Below are the code and all the weights of a small trained network. Each question names an input and a class and asks about switching units off, where a switched-off unit gives its printed mean instead of its output.

import numpy as np


def w(rows, s, z=0):
    codes = np.array(rows[::2]) - 128.0
    scale = np.full(codes.shape[1], s)
    scale[-1] = z or s
    return codes * scale


def norm(h):
    return h / np.sqrt((h * h).mean(-1, keepdims=True) + 1e-5)


def f(y):
    return y / 2 * (1 + np.tanh(0.7978845608 * (y + 0.044715 * y**3)))


def log_softmax(a):
    a = a - a.max(-1, keepdims=True)
    return a - np.log(np.exp(a).sum(-1, keepdims=True))


def net(x, mask):
    res = np.array(x, float).reshape(1, 4) / 4 @ E
    u = 0
    for l in range(4):
        y = f(norm(res) @ A[l][:, :-1].T + A[l][:, -1])
        res = res + np.where(mask[u : u + 3], y, B[l][:, -1]) @ B[l][:, :-1]
        u += 3
    return log_softmax(norm(res)[-1] @ U[:, :-1].T + U[:, -1])


A, B = {}, {}
E = w([
[170,175,79,141,107,243,19],'x0',
[91,106,129,125,133,71,3],'x1',
[236,250,140,193,141,53,142],'x2',
[1,187,188,167,126,121,142],'x3',
],0.0078)
A[0] = w([
[199,97,86,76,131,108,109,2],'0.n0',
[137,176,122,89,85,42,151,60],'0.n1',
[66,167,254,186,103,135,101,49],'0.n2',
],0.0079,0.00084)
B[0] = w([
[123,66,124,180,181,33,201,201],'0.n0',
[48,118,169,10,138,184,52,182],'0.n1',
[181,116,74,181,109,120,142,254],'0.n2',
],0.012,0.0035)
A[1] = w([
[178,227,163,127,204,49,126,4],'1.n0',
[123,197,177,130,143,133,113,120],'1.n1',
[142,202,62,59,150,235,254,69],'1.n2',
],0.0065,0.0027)
B[1] = w([
[112,159,126,135,82,253,156,195],'1.n0',
[114,75,111,142,189,177,127,148],'1.n1',
[70,232,69,106,87,36,136,254],'1.n2',
],0.011,0.0032)
A[2] = w([
[124,140,120,95,1,174,237,95],'2.n0',
[233,248,190,124,159,118,58,11],'2.n1',
[16,152,86,198,130,206,169,88],'2.n2',
],0.0055,0.0012)
B[2] = w([
[58,133,118,158,157,197,63,242],'2.n0',
[68,123,162,58,134,141,159,197],'2.n1',
[250,41,193,135,215,77,132,253],'2.n2',
],0.014,0.0027)
A[3] = w([
[209,192,67,103,165,254,96,193],'3.n0',
[169,156,64,109,143,111,59,252],'3.n1',
[101,186,166,82,157,136,157,178],'3.n2',
],0.0091,0.0026)
B[3] = w([
[121,31,165,115,188,111,83,254],'3.n0',
[2,159,164,148,123,35,210,196],'3.n1',
[117,15,91,56,59,97,82,184],'3.n2',
],0.0098,0.0068)
U = w([
[113,51,201,43,189,215,116,110],'0',
[103,101,192,95,175,88,129,177],'1',
[221,140,160,254,177,64,223,183],'2',
[42,212,91,112,124,73,104,184],'3',
[155,171,105,166,93,82,117,62],'4',
[202,208,153,166,8,234,124,28],'5',
[212,203,168,162,12,194,124,1],'6',
],0.0095,0.0058)

Each question gives the input, the list of numbers given to net, and the class t.
The units are the neurons (one row each of A and B). Each row of codes is followed by its name. A weight is (code - 128) times the scale printed after its matrix; where a second scale follows, it is the last column's (A, B and U).
mask holds one flag per neuron, layer by layer. A switched-off neuron (its flag False) gives its mean, the last column of its row in B, instead of its output. The means were averaged over made-up inputs and are rounded, as every weight is.
A unit's drop is (log p(t) with every unit on - log p(t) with that unit switched off) / (log p(t) with every unit on - log p(t) with every unit switched off).
The circuit of an input: a set's keep is (log p(t) with only the set's units on - log p(t) with every unit switched off) / (log p(t) with every unit on - log p(t) with every unit switched off). Starting from all 12 units, units are removed one at a time, each time the one whose removal leaves the highest keep (on an exact tie, the one counted first), for as long as the keep stays at least 0.8.
circuit, biggest first: the units of the circuit, biggest drop first
unit that matters most: the unit with the biggest drop
k most important neurons: the k neurons with the biggest drops, biggest first
top k neurons in layer l: the k neurons of layer l with the biggest drops, biggest first
input [0,-4,8,-5], class 0: unit that matters most : 1.n0
input [8,-7,-1,0], class 1: circuit, biggest first : 3.n0, 2.n2, 1.n2
input [-3,-8,-6,-6], class 3: circuit, biggest first : 1.n2, 3.n0
input [-5,7,4,8], class 2: circuit, biggest first : 0.n2, 2.n0
input [6,8,-4,-5], class 3: circuit, biggest first : 3.n1, 2.n2
input [-1,6,6,-3], class 0: circuit, biggest first : 1.n0, 2.n1, 1.n2
input [7,-8,4,5], class 3: 2 most important neurons : 1.n2, 0.n0
input [8,2,2,-5], class 1: top 2 neurons in layer 0 : 0.n2, 0.n0
input [6,-8,8,2], class 0: circuit, biggest first : 3.n0, 2.n1
input [-7,-6,5,-5], class 1: 3 most important neurons : 0.n1, 3.n2, 0.n2
input [8,-8,0,2], class 1: 3 most important neurons : 3.n0, 2.n2, 0.n0
input [8,-7,-3,5], class 1: circuit, biggest first : 2.n2, 1.n2
input [4,-8,-4,3], class 3: 2 most important neurons : 1.n2, 0.n1
input [0,6,6,7], class 2: circuit, biggest first : 0.n2
input [-4,-7,2,6], class 3: 3 most important neurons : 1.n2, 0.n0, 0.n1
input [-3,1,3,5], class 2: 3 most important neurons : 0.n2, 2.n2, 3.n0
input [6,8,0,-5], class 3: 2 most important neurons : 2.n2, 3.n1
input [-7,-4,8,6], class 0: 2 most important neurons : 0.n1, 1.n0
input [8,-7,-6,1], class 1: 2 most important neurons : 1.n2, 2.n2
input [7,3,8,-8], class 0: circuit, biggest first : 3.n0
